Below is a small trained network, with its code and all its weights. Each question gives an input and a class and asks what happens when units are switched off, that is, made to give their printed mean instead of their output.

import numpy as np


def w(rows, s, z=0):
    codes = np.array(rows[::2]) - 128.0
    scale = np.full(codes.shape[1], s)
    scale[-1] = z or s
    return codes * scale


def norm(h):
    return h / np.sqrt((h * h).mean(-1, keepdims=True) + 1e-5)


def f(y):
    return y / 2 * (1 + np.tanh(0.7978845608 * (y + 0.044715 * y**3)))


def log_softmax(a):
    a = a - a.max(-1, keepdims=True)
    return a - np.log(np.exp(a).sum(-1, keepdims=True))


def net(x, mask):
    res = np.array(x, float).reshape(1, 6) / 4 @ E
    u = 0
    for l in range(2):
        y = f(norm(res) @ A[l][:, :-1].T + A[l][:, -1])
        res = res + np.where(mask[u : u + 8], y, B[l][:, -1]) @ B[l][:, :-1]
        u += 8
    return log_softmax(norm(res)[-1] @ U[:, :-1].T + U[:, -1])


A, B = {}, {}
E = w([
[140,96,160,127,72,138,114,186,229,50],'x0',
[115,123,194,144,199,247,186,108,215,136],'x1',
[196,171,114,10,190,79,106,184,180,153],'x2',
[29,107,102,107,108,60,165,93,148,21],'x3',
[160,120,130,75,93,174,120,87,109,110],'x4',
[151,201,118,140,96,113,142,102,154,121],'x5',
],0.011)
A[0] = w([
[166,89,138,166,67,129,120,175,178,98,41],'L0N0',
[130,4,129,126,150,140,87,167,100,132,38],'L0N1',
[161,232,123,180,66,124,124,92,168,121,33],'L0N2',
[117,147,140,222,155,75,123,185,152,145,14],'L0N3',
[138,113,125,209,67,155,119,126,116,116,11],'L0N4',
[197,128,148,195,98,166,83,181,107,149,26],'L0N5',
[158,108,140,74,49,172,110,81,116,124,33],'L0N6',
[155,104,129,151,58,86,77,155,86,119,32],'L0N7',
],0.02,0.011)
B[0] = w([
[20,181,142,102,110,181,25,152,141,129,237],'L0N0',
[107,188,217,70,143,129,252,145,75,99,205],'L0N1',
[98,166,224,60,155,130,244,141,68,103,214],'L0N2',
[114,68,15,154,241,137,134,198,92,68,173],'L0N3',
[156,26,231,171,136,82,70,144,95,136,216],'L0N4',
[136,87,68,63,131,141,160,29,204,228,243],'L0N5',
[114,64,22,139,225,148,114,205,87,75,182],'L0N6',
[191,210,79,193,39,100,156,149,129,116,253],'L0N7',
],0.019,0.0067)
A[1] = w([
[112,175,123,191,182,143,92,30,16,162,64],'L1N0',
[110,79,152,234,87,182,154,67,104,118,8],'L1N1',
[89,85,118,109,87,74,145,72,189,68,2],'L1N2',
[143,125,174,206,174,255,165,101,209,80,68],'L1N3',
[226,152,156,55,160,84,80,173,201,97,44],'L1N4',
[146,181,162,174,126,154,55,148,88,124,67],'L1N5',
[67,113,121,151,105,99,149,103,129,30,57],'L1N6',
[208,103,100,85,129,196,102,88,88,43,49],'L1N7',
],0.021,0.0053)
B[1] = w([
[55,144,150,96,75,198,71,178,208,61,205],'L1N0',
[124,62,211,160,185,73,101,136,95,145,194],'L1N1',
[156,137,111,129,124,196,149,104,156,240,172],'L1N2',
[196,212,33,144,38,30,139,140,77,102,244],'L1N3',
[99,10,226,216,114,122,106,108,78,120,215],'L1N4',
[121,145,112,143,148,106,113,27,183,126,160],'L1N5',
[201,103,109,65,192,185,158,94,159,204,234],'L1N6',
[109,130,87,180,219,89,166,158,143,147,159],'L1N7',
],0.013,0.011)
U = w([
[134,35,235,204,136,83,83,112,88,132,186],'0',
[208,216,60,178,28,38,116,123,110,120,122],'1',
[177,105,84,78,160,191,143,47,203,233,150],'2',
[104,192,213,57,157,130,247,149,72,86,121],'3',
[116,83,13,158,236,144,106,202,113,69,126],'4',
[36,175,147,111,80,190,23,142,196,93,165],'5',
[130,147,131,135,162,135,130,88,132,82,4],'6',
],0.012,0.0032)

Each question gives the input, the list of numbers given to net, and the class t.
The units are the neurons (one row each of A and B). Each row of codes is followed by its name. A weight is (code - 128) times the scale printed after its matrix; where a second scale follows, it is the last column's (A, B and U).
mask holds one flag per neuron, layer by layer. A switched-off neuron (its flag False) gives its mean, the last column of its row in B, instead of its output. The means were averaged over made-up inputs and are rounded, as every weight is.
A unit's drop is (log p(t) with every unit on - log p(t) with that unit switched off) / (log p(t) with every unit on - log p(t) with every unit switched off).
The circuit of an input: a set's keep is (log p(t) with only the set's units on - log p(t) with every unit switched off) / (log p(t) with every unit on - log p(t) with every unit switched off). Starting from the 12 units with the biggest drops (on a tie, the unit counted first), units are removed one at a time, each time the one whose removal leaves the highest keep (on an exact tie, the one counted first), for as long as the keep stays at least 0.8.
circuit, biggest first: the units of the circuit, biggest drop first
unit that matters most: the unit with the biggest drop
k most important neurons: the k neurons with the biggest drops, biggest first
k most important neurons of layer l: the k neurons of layer l with the biggest drops, biggest first
input [-1,5,-6,8,4,6], class 2: circuit, biggest first : (L1N6)
input [-8,7,3,-6,-8,0], class 4: 3 most important neurons : (L0N0; L0N3; L0N7)
input [-1,7,5,7,7,-7], class 1: 2 most important neurons : (L1N3; L0N5)
input [6,8,-8,3,6,5], class 0: 3 most important neurons of layer 0 : (L0N4; L0N7; L0N5)
input [-8,-6,-7,1,1,-6], class 5: 3 most important neurons : (L1N0; L1N4; L0N2)
input [-8,5,1,-7,-2,-2], class 5: 2 most important neurons of layer 1 : (L1N0; L1N6)
input [7,6,4,7,-6,3], class 2: 2 most important neurons : (L1N6; L1N2)
input [-5,-4,-1,-5,8,6], class 4: 2 most important neurons of layer 0 : (L0N6; L0N1)
input [-4,-6,3,-7,-4,-7], class 2: 3 most important neurons : (L0N5; L1N3; L0N2)
input [3,5,-5,-2,4,7], class 3: 2 most important neurons of layer 1 : (L1N4; L1N3)
input [2,-7,7,-7,5,-3], class 0: 2 most important neurons of layer 1 : (L1N4; L1N3)
input [-3,-5,-6,-7,-5,-1], class 2: 2 most important neurons of layer 0 : (L0N5; L0N3)
input [8,4,-4,-7,-2,-7], class 5: 3 most important neurons : (L0N0; L1N6; L0N2)
input [7,-1,-7,1,8,-7], class 4: unit that matters most : L0N6
input [-1,4,-4,7,-4,-7], class 2: 2 most important neurons : (L1N6; L0N2)
input [-5,5,6,-3,-8,-5], class 4: 3 most important neurons of layer 0 : (L0N3; L0N4; L0N5)
input [-8,5,-8,5,5,7], class 0: 3 most important neurons : (L1N1; L0N0; L0N1)
input [0,-5,-1,7,3,7], class 2: 3 most important neurons of layer 1 : (L1N6; L1N2; L1N3)
input [1,-5,4,6,-3,-5], class 2: 3 most important neurons of layer 1 : (L1N6; L1N3; L1N2)
input [3,6,8,-8,-3,6], class 0: unit that matters most : L1N4
input [-2,-3,0,6,-1,-7], class 3: 2 most important neurons of layer 0 : (L0N1; L0N5)
input [-8,4,1,-2,-1,-8], class 3: 2 most important neurons : (L0N1; L0N0)
input [7,-5,7,5,0,-1], class 0: 2 most important neurons of layer 1 : (L1N4; L1N0)
